Here is a tiny trained network, its code and every weight. The questions are about switching its units off for an input and a class, where a switched-off unit gives its printed mean instead of its output.

import numpy as np


def w(rows, s, z=0):
    codes = np.array(rows[::2]) - 128.0
    scale = np.full(codes.shape[1], s)
    scale[-1] = z or s
    return codes * scale


def norm(h):
    return h / np.sqrt((h * h).mean(-1, keepdims=True) + 1e-5)


def f(y):
    return np.maximum(y, 0)


def log_softmax(a):
    a = a - a.max(-1, keepdims=True)
    return a - np.log(np.exp(a).sum(-1, keepdims=True))


def net(x, mask):
    res = np.array(x, float).reshape(1, 7) / 4 @ E
    u = 0
    for l in range(2):
        y = f(norm(res) @ A[l][:, :-1].T + A[l][:, -1])
        res = res + np.where(mask[u : u + 14], y, B[l][:, -1]) @ B[l][:, :-1]
        u += 14
    return log_softmax(norm(res)[-1] @ U[:, :-1].T + U[:, -1])


A, B = {}, {}
E = w([
[134,192,76,95,190],'x0',
[129,128,128,126,128],'x1',
[179,211,133,175,42],'x2',
[132,131,135,103,123],'x3',
[253,41,48,114,124],'x4',
[127,123,123,144,130],'x5',
[102,118,53,118,93],'x6',
],0.0048)
A[0] = w([
[118,141,57,93,73,56],'0.n0',
[150,76,126,78,176,172],'0.n1',
[147,190,82,172,215,153],'0.n2',
[79,133,125,173,19,189],'0.n3',
[172,96,131,147,142,40],'0.n4',
[133,122,86,120,217,115],'0.n5',
[199,142,178,148,212,148],'0.n6',
[87,107,80,157,91,25],'0.n7',
[186,119,202,153,162,143],'0.n8',
[85,123,129,121,117,2],'0.n9',
[121,36,156,147,98,116],'0.n10',
[200,177,101,157,96,41],'0.n11',
[116,87,122,149,120,101],'0.n12',
[86,77,2,125,67,110],'0.n13',
],0.0094,0.0023)
B[0] = w([
[94,146,80,122,124,174],'0.n0',
[111,112,104,180,166,225],'0.n1',
[156,95,173,2,117,207],'0.n2',
[117,106,174,101,147,254],'0.n3',
[120,130,104,157,132,163],'0.n4',
[145,146,165,89,153,208],'0.n5',
[13,122,63,96,54,207],'0.n6',
[137,180,40,119,87,160],'0.n7',
[57,137,23,109,21,200],'0.n8',
[126,187,132,140,124,147],'0.n9',
[119,93,164,95,144,213],'0.n10',
[158,132,185,157,191,193],'0.n11',
[131,125,208,133,127,159],'0.n12',
[60,144,123,106,87,237],'0.n13',
],0.0077,0.0049)
A[1] = w([
[193,218,98,102,142,194],'1.n0',
[84,141,187,130,137,250],'1.n1',
[185,160,165,139,97,83],'1.n2',
[186,187,144,157,49,229],'1.n3',
[204,76,68,115,153,230],'1.n4',
[88,74,51,91,101,110],'1.n5',
[56,83,126,122,152,192],'1.n6',
[126,66,164,209,116,123],'1.n7',
[226,75,72,163,136,102],'1.n8',
[126,67,71,138,93,150],'1.n9',
[92,81,170,181,76,214],'1.n10',
[121,176,155,96,146,178],'1.n11',
[89,124,110,1,180,183],'1.n12',
[168,191,163,130,161,171],'1.n13',
],0.01,0.0026)
B[1] = w([
[61,77,179,127,111,153],'1.n0',
[179,162,70,171,134,201],'1.n1',
[74,42,151,195,129,137],'1.n2',
[111,2,10,189,222,158],'1.n3',
[80,204,227,127,157,157],'1.n4',
[168,146,160,178,111,202],'1.n5',
[184,129,95,200,154,213],'1.n6',
[137,141,161,72,138,150],'1.n7',
[128,233,119,151,173,139],'1.n8',
[97,236,157,113,115,168],'1.n9',
[178,144,102,6,154,192],'1.n10',
[191,129,136,126,127,172],'1.n11',
[142,94,136,164,68,251],'1.n12',
[169,66,133,128,178,144],'1.n13',
],0.0059,0.011)
U = w([
[6,132,45,140,71,104],'0',
[113,16,100,219,225,97],'1',
[170,126,126,165,111,254],'2',
[128,92,179,36,127,72],'3',
[147,237,163,195,184,26],'4',
],0.012,0.005)

Each question gives the input, the list of numbers given to net, and the class t.
The units are the neurons (one row each of A and B). Each row of codes is followed by its name. A weight is (code - 128) times the scale printed after its matrix; where a second scale follows, it is the last column's (A, B and U).
mask holds one flag per neuron, layer by layer. A switched-off neuron (its flag False) gives its mean, the last column of its row in B, instead of its output. The means were averaged over made-up inputs and are rounded, as every weight is.
A unit's drop is (log p(t) with every unit on - log p(t) with that unit switched off) / (log p(t) with every unit on - log p(t) with every unit switched off).
The circuit of an input: a set's keep is (log p(t) with only the set's units on - log p(t) with every unit switched off) / (log p(t) with every unit on - log p(t) with every unit switched off). Starting from the 12 units with the biggest drops (on a tie, the unit counted first), units are removed one at a time, each time the one whose removal leaves the highest keep (on an exact tie, the one counted first), for as long as the keep stays at least 0.8.
units of the circuit, in order: the units of the circuit, biggest drop first
unit that matters most: the unit with the biggest drop
top k neurons: the k neurons with the biggest drops, biggest first
drop when u is switched off: that unit's drop, to one decimal
input [3,-6,8,-6,4,6,-7], class 1: units of the circuit, in order	(1.n3)
input [-8,-7,3,7,8,1,3], class 3: units of the circuit, in order	(1.n1 1.n6 1.n12)
input [-1,-6,-4,-3,8,-8,-7], class 4: units of the circuit, in order	(1.n4 1.n8)
input [-2,7,6,5,1,-1,-6], class 0: top 2 neurons	(0.n8 0.n6)
input [8,3,8,-5,-1,6,-6], class 1: units of the circuit, in order	(1.n3 1.n0)
input [-4,-8,8,1,-7,7,4], class 1: top 2 neurons	(1.n3 0.n6)
input [-1,1,8,6,-1,2,7], class 1: top 3 neurons	(1.n3 0.n11 0.n6)
input [-6,-6,7,-6,-7,-1,1], class 1: units of the circuit, in order	(1.n3 0.n6 0.n13 1.n9)
input [-3,1,-6,-2,-4,-8,0], class 1: top 3 neurons	(1.n9 1.n5 1.n4)
input [-3,-4,8,-8,-8,-1,1], class 1: top 3 neurons	(1.n3 0.n6 0.n13)
input [7,3,3,-6,5,8,-8], class 0: top 2 neurons	(0.n6 0.n8)
input [3,7,8,2,7,5,4], class 1: units of the circuit, in order	(1.n3 0.n11)
input [-7,0,7,-3,-3,3,0], class 1: units of the circuit, in order	(1.n3 0.n6)
input [-4,-6,-8,-1,7,6,8], class 0: top neuron	(0.n13)
input [1,1,2,-6,-7,-6,6], class 4: top 2 neurons	(0.n8 0.n3)
input [7,-8,-4,-6,-6,-6,-6], class 3: top 3 neurons	(0.n2 0.n5 0.n13)
input [-7,3,3,3,-6,-8,-2], class 3: top 3 neurons	(1.n10 0.n3 1.n5)
input [5,-6,-1,1,-4,4,-5], class 0: top 2 neurons	(0.n6 1.n10)
input [-4,-6,-6,3,7,-6,4], class 4: drop when 0.n1 is switched off	0.4
input [3,-7,-1,7,-6,7,1], class 2: unit that matters most	1.n12
input [3,2,8,-2,-3,-8,2], class 1: drop when 1.n3 is switched off	0.1
input [3,6,1,4,7,-3,0], class 4: drop when 1.n10 is switched off	0.0
